Below is a small trained network, with its code and all its weights. Each question gives an input and a target symbol and asks what happens when units are switched off, that is, made to give their printed mean instead of their output.

import numpy as np


def w(rows, s, z=0):
    codes = np.array(rows[::2]) - 128.0
    scale = np.full(codes.shape[1], s)
    scale[-1] = z or s
    return codes * scale


def norm(h):
    return h / np.sqrt((h * h).mean(-1, keepdims=True) + 1e-5)


def softmax(a):
    e = np.exp(a - a.max(-1, keepdims=True))
    return e / e.sum(-1, keepdims=True)


def log_softmax(a):
    a = a - a.max(-1, keepdims=True)
    return a - np.log(np.exp(a).sum(-1, keepdims=True))


def net(x, mask):
    ids = ['αβγδεζηθλμστφψω'.index(c) for c in x.split()]
    T = len(ids)
    res = E[ids] + P[:T]
    u = 0
    for l in range(2):
        r = norm(res)
        for j in range(3):
            rows = slice(2 * j, 2 * j + 2)
            q, k, v = (r @ M[l][rows].T for M in (Q, K, V))
            z = softmax(np.where(np.tri(T) > 0, q @ k.T / 2**0.5, -1e9)) @ v
            o = O[l][rows]
            res = res + np.where(mask[u + j], z, o[:, -1]) @ o[:, :-1]
        u += 3
    return log_softmax(norm(res)[-1] @ U[:, :-1].T + U[:, -1])


Q, K, V, O = {}, {}, {}, {}
E = w([
[147,145,144,86,59,222,137,161,112],'α',
[105,108,140,108,113,105,130,130,113],'β',
[142,111,161,128,137,130,103,105,130],'γ',
[145,155,163,165,145,119,141,144,141],'δ',
[151,128,127,158,107,119,168,123,91],'ε',
[176,123,145,100,134,85,114,121,110],'ζ',
[140,120,137,108,148,115,160,144,107],'η',
[134,91,44,153,145,229,152,131,89],'θ',
[80,136,151,114,111,162,157,4,146],'λ',
[73,163,160,137,129,92,150,164,122],'μ',
[142,111,99,157,133,119,111,131,131],'σ',
[131,161,111,121,134,91,134,113,123],'τ',
[108,120,119,173,110,117,122,124,144],'φ',
[80,79,117,170,142,89,148,106,136],'ψ',
[29,91,103,139,173,194,103,184,189],'ω',
],0.0028)
P = w([
[128,124,131,150,122,127,186,126,139],'0',
[80,195,137,123,187,109,96,115,4],'1',
[145,124,118,119,115,116,108,134,147],'2',
[120,115,140,159,122,132,182,123,135],'3',
[137,162,136,112,179,113,71,116,66],'4',
[150,126,110,113,108,121,108,136,153],'5',
[123,116,143,163,124,126,180,122,134],'6',
],0.0041)
Q[0] = w([
[120,175,134,215,167,122,163,123,84],'L0H0',
[123,115,112,175,40,158,185,115,237],'L0H0',
[194,120,73,80,147,135,49,199,135],'L0H1',
[109,161,147,142,253,144,95,76,23],'L0H1',
[87,99,125,165,104,96,215,119,174],'L0H2',
[174,103,76,86,47,108,99,162,251],'L0H2',
],0.0067)
K[0] = w([
[145,146,149,217,121,111,155,157,125],'L0H0',
[61,86,168,97,146,66,194,56,97],'L0H0',
[139,120,21,74,90,205,61,173,157],'L0H1',
[155,83,84,182,75,25,108,42,134],'L0H1',
[71,133,141,253,192,77,189,71,61],'L0H2',
[91,127,48,123,153,238,112,34,97],'L0H2',
],0.0054)
V[0] = w([
[151,93,56,128,158,222,143,101,25],'L0H0',
[187,82,79,107,46,148,123,246,197],'L0H0',
[106,85,83,160,218,56,93,213,198],'L0H1',
[230,156,89,138,3,119,119,232,99],'L0H1',
[87,209,212,187,177,61,115,25,184],'L0H2',
[52,162,208,87,16,131,83,25,182],'L0H2',
],0.0025)
O[0] = w([
[153,163,184,159,212,103,160,105,195,94],'L0H0',
[146,189,191,133,49,200,156,142,121,20],'L0H0',
[125,108,139,66,174,74,235,203,123,115],'L0H1',
[32,167,145,175,91,50,132,93,148,120],'L0H1',
[106,182,184,84,131,211,137,91,188,254],'L0H2',
[85,125,151,126,150,96,251,38,154,66],'L0H2',
],0.0032,0.0021)
Q[1] = w([
[172,148,131,66,35,43,88,155,149],'L1H0',
[145,114,98,150,70,165,240,72,232],'L1H0',
[182,115,151,225,99,123,180,20,120],'L1H1',
[133,189,165,184,89,89,111,142,35],'L1H1',
[62,255,35,63,186,108,54,96,95],'L1H2',
[75,104,79,194,106,178,136,166,183],'L1H2',
],0.0049)
K[1] = w([
[101,231,120,111,166,63,103,136,26],'L1H0',
[105,153,91,197,148,172,208,56,115],'L1H0',
[187,83,153,182,113,175,182,73,143],'L1H1',
[120,64,49,162,104,106,132,177,142],'L1H1',
[109,232,1,59,112,93,99,120,148],'L1H2',
[86,109,147,160,104,194,173,157,172],'L1H2',
],0.0057)
V[1] = w([
[27,146,114,111,195,167,77,164,93],'L1H0',
[173,119,100,163,164,154,133,88,175],'L1H0',
[162,98,130,127,98,130,166,154,208],'L1H1',
[64,166,137,141,161,158,147,144,30],'L1H1',
[147,57,146,122,63,131,141,133,251],'L1H2',
[253,121,122,134,64,64,133,126,164],'L1H2',
],0.0031)
O[1] = w([
[81,168,112,228,183,179,181,107,78,201],'L1H0',
[150,205,83,69,78,92,135,140,115,181],'L1H0',
[104,104,73,194,164,136,92,114,215,68],'L1H1',
[194,131,212,53,111,93,110,94,102,239],'L1H1',
[117,196,167,123,203,80,37,119,5,5],'L1H2',
[108,185,140,81,204,149,173,81,11,48],'L1H2',
],0.0027,0.0013)
U = w([
[235,135,152,184,44,76,198,78,58,2],'α',
[82,29,81,170,209,30,184,111,156,154],'β',
[133,164,68,30,83,88,156,87,225,193],'γ',
[100,150,159,78,7,238,101,149,82,152],'δ',
[32,152,89,244,74,104,38,80,139,144],'ε',
[108,48,191,57,95,38,45,115,99,139],'ζ',
[180,101,46,152,125,85,17,222,88,181],'η',
[184,224,219,176,180,153,127,163,203,92],'θ',
[201,112,133,93,191,187,5,57,148,37],'λ',
[96,76,168,138,171,203,187,18,166,87],'μ',
[32,116,110,147,147,166,133,223,145,206],'σ',
[70,203,150,82,214,121,133,85,23,175],'τ',
[32,134,162,137,88,117,254,180,146,85],'φ',
[208,83,140,28,187,114,194,233,102,122],'ψ',
[174,110,49,200,152,236,182,121,112,107],'ω',
],0.0064,0.0023)

Each question gives the input, a string of symbols that net reads in full, and the target symbol t.
The units are the heads (2 rows each of Q, K, V and O). Each row of codes is followed by its name. A weight is (code - 128) times the scale printed after its matrix; where a second scale follows, it is the last column's (O and U).
mask holds one flag per head, layer by layer. A switched-off head (its flag False) gives its mean, the last column of its rows in O, instead of its output. The means were averaged over made-up inputs and are rounded, as every weight is.
A unit's drop is (log p(t) with every unit on - log p(t) with that unit switched off) / (log p(t) with every unit on - log p(t) with every unit switched off).
The circuit of an input: a set's keep is (log p(t) with only the set's units on - log p(t) with every unit switched off) / (log p(t) with every unit on - log p(t) with every unit switched off). Starting from all 6 units, units are removed one at a time, each time the one whose removal leaves the highest keep (on an exact tie, the one counted first), for as long as the keep stays at least 0.8.
circuit, biggest first: the units of the circuit, biggest drop first
most important unit: the unit with the biggest drop
heads that matter: for each layer, one digit per head in row order, 1 if its drop is at least 0.15 and else 0, layers parted by /
input θ σ ε ψ β, target ε: circuit, biggest first -> [L0H1, L1H2]
input ε δ β, target δ: circuit, biggest first -> [L0H0]
input δ α β ζ τ, target β: circuit, biggest first -> [L0H2, L1H2]
input β τ α, target ε: heads that matter -> 010 / 000
input τ β ψ α τ ζ, target ε: heads that matter -> 010 / 100
input δ β λ β τ, target λ: circuit, biggest first -> [L0H1, L1H2]
input ψ τ δ δ τ, target δ: heads that matter -> 100 / 001
input β ε δ δ σ, target δ: circuit, biggest first -> [L0H0, L1H2]
input η τ σ, target β: circuit, biggest first -> [L0H1, L1H0]
input ε δ δ β τ τ, target τ: circuit, biggest first -> [L1H2, L1H0]
input τ τ η σ δ α, target ε: circuit, biggest first -> [L0H1, L0H2]
input λ τ ω δ τ, target ω: heads that matter -> 000 / 101
input δ τ ψ δ, target θ: heads that matter -> 000 / 111
input τ η ε τ ψ η, target φ: circuit, biggest first -> [L0H1, L1H0]
input α τ β δ δ τ, target ε: circuit, biggest first -> [L0H1]
input δ τ ψ, target ζ: heads that matter -> 000 / 010
input θ τ ψ, target η: heads that matter -> 011 / 000
input δ σ ψ τ β, target ψ: heads that matter -> 010 / 001
input τ δ λ τ β, target λ: heads that matter -> 011 / 001
input δ τ δ ζ β ε, target ω: most important unit -> L1H0
input ψ τ ω, target ψ: heads that matter -> 010 / 010
input δ γ θ γ δ δ, target η: heads that matter -> 001 / 000
input τ β δ τ ε γ φ, target ε: circuit, biggest first -> [L1H2, L1H1, L1H0]
